Each row has a name. Each question is about the rows just above it.

[138 167  83 139 153 121 111  71 136] = M
[128 121 103 154 142 150  84  95  74] = P
[138  85 171 121 105 141 136 184 107] = W
[120 109 169 108 105 119 164 182 154] = D
[137  81 162 131 108 149 119 173  87] = L
[133  92 134 147 124 157 119 174  64] = U
[122  95 173 114 103 130 150 187 131] = Z
[131 109 170 108 105 119  87  79  91] = V
[128 121 103 154 142 150  86 114  65] = Y
[118  84 162 131 108 150 104 156  71] = F
[128 155 103 154 142 150  86 114  65] = B
The rest of the row after [109 169 108 105 119]:
[164 182 154]
The rest of the row after [119 173]:
[87]
Go on from [162 131 108 149] to the end of its row.
[119 173  87]

[153  71 135 117 142 162 116 110 125 127 122  99 152 130 144 135 135 104
  96 113 129 120 138  90 154  95 121 166 131 138 120 101 135 140 149 104
 136 128 134 152 141 184 106 144 125 126 162 119 135 120 106 124 110 155
 123 164 126 150] = K
[153  70 178 110 110 153 107  94 116 113 122  98 152 125 140 119 135 104
  94  65 129 121 166  90 142  95 121  71 131 138 121 156 119 140 141 113
 136  43 134 152 141 186 100 145 154 114 143 119 155 130 124 117 110 150
 122 164 126 150] = S
[146  85 128 110 127 153 107  98 116 143 122  98 202 130 140 161 129 104
 109 115 163 121 116 110 146  95 121 164 131 138 117 135 157 140 144 107
 136 159 134 152 141 186 107 142  97 118 155 119 116 130  92 122 110 171
 122 164 126 150] = G
[153  71 174 110 116 153 107  98 116 113 122  98 149 120 140 127 135 104
  90  73 129 121 170  90 142  95 121  77 131 138 124 158 121 140 141 109
 136  40 134 152 141 186  97 145 155 111 145 119 159 130 130 115 110 155
 122 164 126 150] = C
[149  87 122 110 126 153 107  98 116 141 125  98 202 131 140 167 132 104
 110 115 163 121 118 104 143  95 121 168 131 138 116 133 159 140 141 109
 136 157 134 151 141 186 111 145  96 116 161 119 116 130  86 119 110 174
 122 164 126 150] = Q
[153  71 170 110 118 153 107  97 116 113 122  98 150 130 140 123 135 104
  93  68 129 121 168  90 143  95 121  71 131 138 120 162 118 140 141 113
 136  48 134 152 141 186  97 145 149 112 143 119 160 130 128 118 110 155
 122 164 126 150] = E
Go on from [131 138 120 162] to the end of its row.
[118 140 141 113 136  48 134 152 141 186  97 145 149 112 143 119 160 130
 128 118 110 155 122 164 126 150]
Go on from [118 110] to the end of its row.
[155 122 164 126 150]
After [149 104 136 128], its row goes on with
[134 152 141 184 106 144 125 126 162 119 135 120 106 124 110 155 123 164
 126 150]
The rest of the row after [ 98 152]:
[125 140 119 135 104  94  65 129 121 166  90 142  95 121  71 131 138 121
 156 119 140 141 113 136  43 134 152 141 186 100 145 154 114 143 119 155
 130 124 117 110 150 122 164 126 150]

[156  99 135 138 126 148 128 118 133 123 131 119 140 120 138] = rikof
[150 144 119 166 137 100  88 147 107 126 128 137 116 112 115] = gef
[142 123 123 150 126 123 116 144 115 138 139 121 127 141 126] = ruk
[113 155 107 134 142  97  98 129 124 118 121 135 106 118 133] = til
[147 125 139 102  94 112 123 135 115 161 126 120 117 137 145] = darif
[103 168  98 104 123  64  95 137 107 139 118 124 139 148 135] = lerin
[103 168  98 104 122  64  95 137 107 139 118 124  96 149 135] = Nus
[127 149 129  94 109  99 114 127 127 147 130 119 103 137 150] = Folum
[142 123 123 150 126 123 116 144 115 138 139 121 127 107 128] = fuv
[142 123 123 150 126 123 116 144 115 138 139  95 127 107 128] = Geke
After [131 119], its row goes on with
[140 120 138]
Go on from [127 147] to the end of its row.
[130 119 103 137 150]
The rest of the row after [123 131 119 140]:
[120 138]
After [ 98 104 123  64  95], its row goes on with
[137 107 139 118 124 139 148 135]

[110 146 112  81 111 173 194 199 145 115 183 154 167  92 184 117  97 100
  99  66 137 163 128 182 180 138 152 130  56  92 166  66  86  93 169 148
 103 124 176  96 136  81 122] = R
[156  87 107 127  86 103 144 183  88 101 156  84 120 167  74  77 118  71
 136  94 183 178 129  71  65 135  62  60 185 112 100 101 166 133 152 198
 103 124 177  96  69 165  65] = T
[183  91 200 141  97 145 101 104 173  74 131  66 111  65 146 197  79  71
 137  62 188 120 145 196 102 124 163 110 182 176  69  73  73  71  92 122
 109 148  69 124  67 110  65] = J
[193  93 121 136 161  96 131 197 153  62 120 143 103 165  91  96 132 179
 118 175  72 163 129  70  65  88 139  93 141 153 170 197 115 177 187 119
 143 136 141 180  87 159 173] = X
[188 166 100 138  64 151 184 117  92 109 144 126  70 122 144 109 176  59
  56 189  65 133 155  71 184  77  72 138 169 106 148 124 138 168 174 179
 142 136 125 160 134 114 113] = H
After [ 71 137], its row goes on with
[ 62 188 120 145 196 102 124 163 110 182 176  69  73  73  71  92 122 109
 148  69 124  67 110  65]
Go on from [163 129] to the end of its row.
[ 70  65  88 139  93 141 153 170 197 115 177 187 119 143 136 141 180  87
 159 173]
After [129  70  65], its row goes on with
[ 88 139  93 141 153 170 197 115 177 187 119 143 136 141 180  87 159 173]
The rest of the row after [152 130  56  92]:
[166  66  86  93 169 148 103 124 176  96 136  81 122]
The rest of the row after [103 124 176  96]:
[136  81 122]
The rest of the row after [143 136]:
[141 180  87 159 173]

[162 113 170 124 185 119  90] : tova
[169 130 147 134  84  87 200] : dum
[105  76  53 156 109  99  84] : dogar
[ 91 110 159  78 155 164 188] : zimar
[108 154 141  81 191 126  83] : Latod
[170 130  78 194  90 138 151] : Vaz
[130 191 151 151 117 119  87] : vaze
[162 113 170  51 104  97 127] : Bel
[ 87 146 154 137 163 130 174] : motu
After [ 78 155], its row goes on with
[164 188]
Go on from [146 154] to the end of its row.
[137 163 130 174]
After [169 130], its row goes on with
[147 134  84  87 200]

[143 136 138  97  59 156 169] = kera
[143 137 138  97 117 156 169] = vegu
[143 137 138  80 117 156 169] = libe
The rest of the row after [138  97  59 156]:
[169]
The rest of the row after [ 59 156]:
[169]

[159  99 178 108 152 133 140 103  72  56 159 161 101 127 137  75] = vinas
[121 162 126 109 124  88 152  92 102 112 184 124 103  85  78  94] = tarag
[124 137 131 153 115 193 106 106 123 112 184 123 103 125 116 132] = fal
[124 137 131 153 115 193 106 106 123 112 184 123 103 125 144  96] = Fepil
[159  99 178 108 152 121 140 103  72 150 159 161 101 127 137  75] = loke
[145 159 149 147 127 122 131 102 130 135 128 138 119 115  84 149] = tido
[164  98 106  91 124  88 152  92 102  94 111 129 124 107  92  91] = Ruf
[120 162 126 109 167 101 111  99  75 129  98 135 118 104  88 101] = Gif
The rest of the row after [123 103 125 116]:
[132]
The rest of the row after [ 98 106]:
[ 91 124  88 152  92 102  94 111 129 124 107  92  91]
The rest of the row after [120 162 126 109]:
[167 101 111  99  75 129  98 135 118 104  88 101]
After [145 159 149 147], its row goes on with
[127 122 131 102 130 135 128 138 119 115  84 149]

[156 180 154 168] : gobof
[ 99 141 128  91] : sib
[107 128 140  59] : Gosok
[ 98  78 106  87] : puv
[108 140 128 198] : feza
[113  63 112 128] : relo
[ 97  78 132 198] : Tuni
[133 184 147  94] : dodoz
[156 179 154 125] : lun
[153 140 128 198] : Depev
[105 185 111 125] : nore
After [98 78], its row goes on with
[106  87]
After [156 180 154], its row goes on with
[168]
After [156 180], its row goes on with
[154 168]
The rest of the row after [ 98  78 106]:
[87]
The rest of the row after [113  63]:
[112 128]

[163 203 125 139 116] : nup
[126 204 125 102 125] : Tofe
[126 131 115 124 110] : Negif
[126 131 115 125 110] : Tuvav
[127 205 125 102 125] : zok
[200 103 134 126 127] : lof
Go on from [103 134] to the end of its row.
[126 127]
Go on from [127 205] to the end of its row.
[125 102 125]
After [163 203 125], its row goes on with
[139 116]
After [203 125], its row goes on with
[139 116]
The rest of the row after [163 203 125 139]:
[116]
Go on from [204 125] to the end of its row.
[102 125]

[142 147 134 124 137 176 110 126] : zeraf
[172 121 122 114 138 149 120 125] : sede
[131 124 150 150 138 176 109 128] : lugi
[116 132 170 123 122 141 120 136] : resuz
[128 122 113 139 164 162 129 132] : vupiv
[128 122 113 139 164 113 142 119] : duvad
[131 124 159 162 130 176 109 126] : rokiv
[116 145 108 162 131 103 170 152] : tam
[131 124 142 162 130 176 109 126] : Sofib
[111 125 150 151 138 123 109 111] : lizek
The rest of the row after [125 150]:
[151 138 123 109 111]
Go on from [150 138] to the end of its row.
[176 109 128]
Go on from [150 151 138] to the end of its row.
[123 109 111]

[108 101 117  67 138  91] = Luv
[108 101 133 107 138 113] = fofar
[130 132 151 140 129 146] = pesut
[137  87 133 106 138  92] = gifis
[116 110 138  60 167 149] = Falev
[151 133 133 106 138  91] = Lukor
After [ 87 133 106], its row goes on with
[138  92]
After [130 132], its row goes on with
[151 140 129 146]
After [101 133], its row goes on with
[107 138 113]

[ 94 133  90 112 142  86  93 195 118  99] -> Kele
[ 93 134  90 112 159  99 175  95 166 131] -> sugor
[ 98 149  91  95 148  76 147 103 141 125] -> Dez
Go on from [ 76 147] to the end of its row.
[103 141 125]
After [ 93 134], its row goes on with
[ 90 112 159  99 175  95 166 131]
Go on from [ 90 112 142] to the end of its row.
[ 86  93 195 118  99]
The rest of the row after [ 95 148  76]:
[147 103 141 125]
The rest of the row after [112 142  86]:
[ 93 195 118  99]
After [134  90 112], its row goes on with
[159  99 175  95 166 131]

[155  98 203 158 144] = Futuf
[155  98 203 158 102] = daled
[ 79 109 161  79 108] = Puge
[ 79 109 161  87 108] = Mames
[126 109 203 159 144] = Soza
Go on from [109 161  79] to the end of its row.
[108]
Whose row is [126 109 203 159 144]?
Soza
Whose row is [155  98 203 158 144]?
Futuf
The rest of the row after [161  87]:
[108]

[123 154 143 132 138  44 106] -> Fet
[123 130 121 132 147  80 110] -> Buz
[138 156 153 132 118 102 110] -> moge
[123 101 104 132 118 131 129] -> bove
[123 145 143 132 117 131 110] -> vul
[123 145 142 132 136  86 110] -> Peve
[123 160 151 132 136  85 110] -> sasi
After [123 145 142 132], its row goes on with
[136  86 110]
The rest of the row after [117 131]:
[110]
After [101 104 132 118 131], its row goes on with
[129]
Go on from [123 130 121] to the end of its row.
[132 147  80 110]
The rest of the row after [123 130 121 132 147]:
[ 80 110]
After [142 132], its row goes on with
[136  86 110]

[131 128 129 129] -> ribes
[ 79 161 137 138] -> luba
[ 65 172 142 145] -> ribi
[ 80 160 137 138] -> luse
[129 186 184 206] -> Bol
[134 127 130 131] -> sadez
[142 142 147 156] -> tuv
[135 170 129 129] -> Zot
[129 127 129 130] -> fut
[131 173 142 145] -> Nubad
The rest of the row after [170 129]:
[129]
Go on from [129 127 129] to the end of its row.
[130]
Go on from [134 127 130] to the end of its row.
[131]

[115 122 130 143] -> sura
[139 209 115 134] -> fep
[139 209 116  94] -> mikit
[127 128 143 109] -> lar
[102 124 153 123] -> lif
[138  99 153 124] -> vom
[152 163 104 129] -> Lat
[134 140 114 132] -> digol
[129 133 113 121] -> Kigof
Go on from [139 209 116] to the end of its row.
[94]
Go on from [139 209 115] to the end of its row.
[134]
The rest of the row after [134 140]:
[114 132]

[155 135 128 108  95]  vizig
[148 135 128 108  95]  Gumi
[155 135 199 108  95]  Kanav
[156 135 128 108 105]  veb
[144 201 128 108  95]  bobi
[155 135 127 108  95]  tobut
[155 135 128 108  97]  Pasef
[159 135  91 108  95]  guki
[155 143 128 108  95]  dasur
The rest of the row after [155 143]:
[128 108  95]
The rest of the row after [156 135]:
[128 108 105]
After [135 127], its row goes on with
[108  95]
Whose row is [155 135 127 108  95]?
tobut
After [159 135], its row goes on with
[ 91 108  95]

[116  91 113  80 131 147 122 152] -> ponor
[140  45 100  77 133 108 117 124] -> nin
[110 176 148  61 211 161  48  82] -> Saz
[ 94  60 123  45 182 146  66 103] -> Gaz
[111 176 140 107 139 125 159 141] -> Mub
[120 164  89 104 153 153 122 151] -> Kibos
Go on from [111 176 140 107 139] to the end of its row.
[125 159 141]
Go on from [ 45 100] to the end of its row.
[ 77 133 108 117 124]
After [111 176], its row goes on with
[140 107 139 125 159 141]

[163 137 165 167 131 127 132 164 139 168 132 118 137 128 154 149 138 103
 131 161 145 148 131 136 131 134 147 130  97 129 136 131 149 127 179 127
 163 148  93 126 109 127 163 128 129] = vufa
[120 114 101 117 134 130 133  91 136  95 129 138 133 123  91 140 125 111
 128 111  92  99 158 118 132 111  98 110 107 122 117 131 102 132 108 129
  92 117  75 128 111 129  94 124 131] = pil
[118 136 126  91 132 135 130  82 138 113 127 125 148 130 192 132 136 135
 124 104 133 114 149 132 126 126 128 147 152 134 140 126 123 126  87 133
 125 135 151 132 141 133 124 123 129] = lapu
[116 113  89 125 125 126 121  90 107  88 120 120 117 138  70 119 121 125
 129 124  67 107 105 115 124 108  84 104 118 116 102 133  87 133 131 129
  71  93  98 130 117 123  75 135 127] = par
[124 129 141 160 133 134 130 173 108 137 127 136 117 126 133 107 131 128
 129 152 125 130 100 127 127 130 144 117 116 121 132 122 141 124 165 129
 130 112 103 121 123 124 136 123 127] = Datoz
[135 113 140 134 122 113 122 122 120 101 126 116 117 123  94 123 123 113
 126 133  87 123 111 119 126 102  99 107 107 131 106 131 112 133 130 121
  86 106  77 137 103 128  89 129 127] = fipon
[157 158 168 102 120 139 129 112 150 185 125 125 148 130 193 149 135 153
 129 110 197 160 150 155 127 172 171 188 174 140 155 127 158 128 103 135
 206 171 204 131 172 143 199 135 120] = dagan
[135 113 102 153 122 113 122 122 120 101 126 116 117 129  94 123 123 107
 126 133  87 123 111 119 127 102  99 107 107 131 106 131 112 133 130 121
  86 106  77 137 103 128  89 129 127] = lige
[139 107 109 124 124 123 123 114 153 114 127 114 142 134  95 158 126 116
 131 115 117 127 171 113 127 113 116  93 105 125 112 131 114 129 114 127
 113 142  78 125 109 122 112 134 128] = nuruz
[151 136 159 152 129 135 130 158 118 159 126 132 128 127 159 122 137 119
 120 152 149 151  96 149 123 137 154 134 122 131 136 125 145 124 170 138
 156 118 107 121 126 124 158 130 123] = gerof
[ 90 131 132 101 123 135 127 108 122 123 129 133 116 126 135 109 122 162
 124 120 128 117 134 119 126 148 134 157 161 126 133 126 127 127 115 131
 131 134 205 127 163 131 128 130 129] = nelop
After [151 136], its row goes on with
[159 152 129 135 130 158 118 159 126 132 128 127 159 122 137 119 120 152
 149 151  96 149 123 137 154 134 122 131 136 125 145 124 170 138 156 118
 107 121 126 124 158 130 123]
Go on from [125 148 130 193] to the end of its row.
[149 135 153 129 110 197 160 150 155 127 172 171 188 174 140 155 127 158
 128 103 135 206 171 204 131 172 143 199 135 120]

[126 129 130 134 129 128 122 127 152 126 131 131 129 127 127 128] = Bef
[126 129 130 134 129  68 123 127 151 126 131 131 129 127 127 131] = Sule
[128 128 129 128 127 129 128 128 127 127 128 129 127 128 128 130] = tul
[125 125 128 115 127  68 123 128 151 126 131 131 128 129 126 128] = mezub
After [ 68 123 127 151 126], its row goes on with
[131 131 129 127 127 131]
The rest of the row after [127 151 126 131 131]:
[129 127 127 131]
Go on from [ 68 123 128] to the end of its row.
[151 126 131 131 128 129 126 128]
After [127 151 126 131], its row goes on with
[131 129 127 127 131]
The rest of the row after [134 129 128]:
[122 127 152 126 131 131 129 127 127 128]
After [123 127], its row goes on with
[151 126 131 131 129 127 127 131]

[108 127 118 113 132 159 154 120 136 115  69 146 115 131 150 164 105 168
 139 153 129 107 154 103 113 132 102 139 144 121 128 153 130 167 149 118
  83 108 150 128 136 110 138 142 151 136 174 183 170 168 142  76 164 141
 192] -> dop
[132 161 142 165 161 135  95 166 152 131 110 126 103 135 121 140 123 134
 106 123 111 129 107 149 103 122 128 150 131 108  57  99 113 158  98  94
 163 108 120 124 118 128 139 146 133 108 104 114 107  97 121  98 138 110
  98] -> kogi
[132 161 142 165 161 135  95 166 152 131 110 138 103 135 121 140 123 134
 106 123 111 129 107 148 103 122 128 150 131 108  57  99 113 158 148  94
 163 108 120 124 118 128 139 146 133 108 104 114 107  97 121  98 138 110
  98] -> Lep
The rest of the row after [107 149]:
[103 122 128 150 131 108  57  99 113 158  98  94 163 108 120 124 118 128
 139 146 133 108 104 114 107  97 121  98 138 110  98]
After [167 149 118  83], its row goes on with
[108 150 128 136 110 138 142 151 136 174 183 170 168 142  76 164 141 192]

[160 152 126 182 129] = lirav
[ 66 135 128  88 122] = kozap
[126 157 136  87 122] = guroz
[178 156 136  93 130] = vabi
[ 86 162 137  80 126] = bidum
[160 152 126 182 128] = dugi
[134  74 130 120 125] = zizud
The rest of the row after [ 74 130]:
[120 125]
The rest of the row after [157 136]:
[ 87 122]
Go on from [137  80] to the end of its row.
[126]
The rest of the row after [134  74]:
[130 120 125]

[109  60  58  63]  poku
[131 151 150 137]  Naki
[51 60 59 64]  sepa
[53 51 58 64]  Renol
[109 132 156 121]  dap
Go on from [51 58] to the end of its row.
[64]
After [109  60], its row goes on with
[58 63]
The rest of the row after [131 151]:
[150 137]
The rest of the row after [60 58]:
[63]
The rest of the row after [151 150]:
[137]
After [109 132], its row goes on with
[156 121]
Go on from [109  60  58] to the end of its row.
[63]

[149 169 102 131 135 139 128 146 107 138 129 175 112 109 127 120 158] = zumaf
[103 169  86 131 136 139 128 114 101 113  89  49 114 109 128 120  88] = zov
[114 169 113 129 139 139 145 200 151 139 129 175 112  74 100 120 138] = gapu
[121 137 114 129 139  84 129 114 101 113 112 155 102 147 128 140 120] = riv
After [138 129 175 112], its row goes on with
[109 127 120 158]
After [129 114 101], its row goes on with
[113 112 155 102 147 128 140 120]
The rest of the row after [113 129]:
[139 139 145 200 151 139 129 175 112  74 100 120 138]
Go on from [114 129 139] to the end of its row.
[ 84 129 114 101 113 112 155 102 147 128 140 120]
Go on from [136 139 128] to the end of its row.
[114 101 113  89  49 114 109 128 120  88]

[138 126 192 156 141 126 126 143 124 129 112 124] : Valaf
[120 129 113 124 113 122 130 143 124 130 112 143] : Topep
[134 129 137 119 113 121 130 143 126 124 114 129] : letu
[125 127  99 152 127 104 125 121 108 127 121 144] : Kugo
[138 127 192 156 141 126 130 143 124 130 113 124] : sidu
Go on from [120 129] to the end of its row.
[113 124 113 122 130 143 124 130 112 143]
The rest of the row after [120 129 113 124]:
[113 122 130 143 124 130 112 143]
Go on from [143 124 129 112] to the end of its row.
[124]
Go on from [138 127 192 156 141] to the end of its row.
[126 130 143 124 130 113 124]
After [108 127 121], its row goes on with
[144]
The rest of the row after [113 122 130 143]:
[124 130 112 143]
The rest of the row after [130 143 124 130 112]:
[143]

